Below is a small trained network, with its code and all its weights. Each question gives an input and a class and asks what happens when units are switched off, that is, made to give their printed mean instead of their output.

import numpy as np


def w(rows, s, z=0):
    codes = np.array(rows[::2]) - 128.0
    scale = np.full(codes.shape[1], s)
    scale[-1] = z or s
    return codes * scale


def f(y):
    return y / 2 * (1 + np.tanh(0.7978845608 * (y + 0.044715 * y**3)))


def log_softmax(a):
    a = a - a.max(-1, keepdims=True)
    return a - np.log(np.exp(a).sum(-1, keepdims=True))


def net(x, mask):
    res = np.array(x, float).reshape(1, 3) / 4 @ E
    y = f(res @ A[0][:, :-1].T + A[0][:, -1])
    res = res + np.where(mask, y, B[0][:, -1]) @ B[0][:, :-1]
    return log_softmax(res[-1] @ U[:, :-1].T + U[:, -1])


A, B = {}, {}
E = w([
[77,245,118,123,189,212,52,61,68,111,84,122],'x0',
[136,189,74,184,15,71,61,94,208,128,199,136],'x1',
[174,149,52,52,138,141,79,208,52,44,82,237],'x2',
],0.012)
A[0] = w([
[198,73,233,142,183,61,249,179,176,187,126,96,167],'neuron 0',
[108,135,84,154,102,103,66,109,175,147,192,127,177],'neuron 1',
[170,134,175,167,89,105,245,128,181,166,74,76,235],'neuron 2',
[160,181,185,212,140,105,71,40,169,124,183,82,149],'neuron 3',
[149,77,177,122,114,103,217,97,170,173,123,87,103],'neuron 4',
[194,128,28,70,114,69,98,174,91,32,133,172,182],'neuron 5',
[148,156,68,82,98,145,107,142,72,50,109,186,254],'neuron 6',
[92,204,192,163,136,186,103,102,127,238,78,42,241],'neuron 7',
[119,197,184,219,48,158,104,32,232,170,140,54,215],'neuron 8',
[210,129,86,188,6,69,102,111,235,125,219,62,212],'neuron 9',
],0.011,0.0061)
B[0] = w([
[101,61,129,160,115,209,220,136,71,146,178,8,244],'neuron 0',
[136,153,106,131,166,108,96,196,178,168,225,200,186],'neuron 1',
[191,48,111,183,101,145,96,127,92,128,216,28,212],'neuron 2',
[100,207,59,107,197,155,133,98,209,191,149,153,202],'neuron 3',
[118,88,224,143,21,110,197,174,120,194,151,60,202],'neuron 4',
[234,168,135,92,86,80,73,187,76,104,138,170,219],'neuron 5',
[155,184,104,126,157,157,104,183,134,85,62,211,218],'neuron 6',
[22,82,143,158,203,179,109,45,155,89,107,62,217],'neuron 7',
[24,75,55,164,140,184,99,107,204,249,168,159,248],'neuron 8',
[142,109,115,165,44,69,9,108,169,162,193,89,251],'neuron 9',
],0.011,0.027)
U = w([
[72,136,177,131,199,145,112,15,87,84,56,80,147],'0',
[128,37,193,181,99,105,197,118,142,160,157,40,135],'1',
[113,133,105,155,118,115,114,73,207,171,145,128,56],'2',
[164,108,105,72,175,122,140,186,45,69,78,177,220],'3',
[192,226,254,219,35,27,229,45,221,66,173,198,7],'4',
[198,113,131,146,43,26,73,156,144,114,164,143,60],'5',
[123,194,120,144,143,144,112,135,179,116,113,162,65],'6',
],0.015,0.011)

Each question gives the input, the list of numbers given to net, and the class t.
The units are the neurons (one row each of A and B). Each row of codes is followed by its name. A weight is (code - 128) times the scale printed after its matrix; where a second scale follows, it is the last column's (A, B and U).
mask holds one flag per neuron, in row order. A switched-off neuron (its flag False) gives its mean, the last column of its row in B, instead of its output. The means were averaged over made-up inputs and are rounded, as every weight is.
A unit's drop is (log p(t) with every unit on - log p(t) with that unit switched off) / (log p(t) with every unit on - log p(t) with every unit switched off).
The circuit of an input: a set's keep is (log p(t) with only the set's units on - log p(t) with every unit switched off) / (log p(t) with every unit on - log p(t) with every unit switched off). Starting from all 10 units, units are removed one at a time, each time the one whose removal leaves the highest keep (on an exact tie, the one counted first), for as long as the keep stays at least 0.8.
units of the circuit, in order: the units of the circuit, biggest drop first
unit that matters most: the unit with the biggest drop
k most important neurons: the k neurons with the biggest drops, biggest first
drop when u is switched off: that unit's drop, to one decimal
input [6,-6,2], class 0: unit that matters most => neuron 5
input [-4,8,-2], class 2: 2 most important neurons => [neuron 8; neuron 3]
input [-7,-6,5], class 3: units of the circuit, in order => [neuron 9; neuron 5]
input [7,-2,-7], class 0: 2 most important neurons => [neuron 7; neuron 9]
input [6,-2,-6], class 0: 3 most important neurons => [neuron 7; neuron 9; neuron 1]
input [-6,8,-1], class 5: 2 most important neurons => [neuron 9; neuron 7]
input [-2,6,-8], class 2: 2 most important neurons => [neuron 3; neuron 8]
input [-5,-1,6], class 3: drop when neuron 9 is switched off => 0.3
input [-5,8,-4], class 2: drop when neuron 8 is switched off => 3.0
input [6,2,2], class 6: drop when neuron 0 is switched off => 0.1
input [8,-1,-5], class 0: 2 most important neurons => [neuron 7; neuron 9]
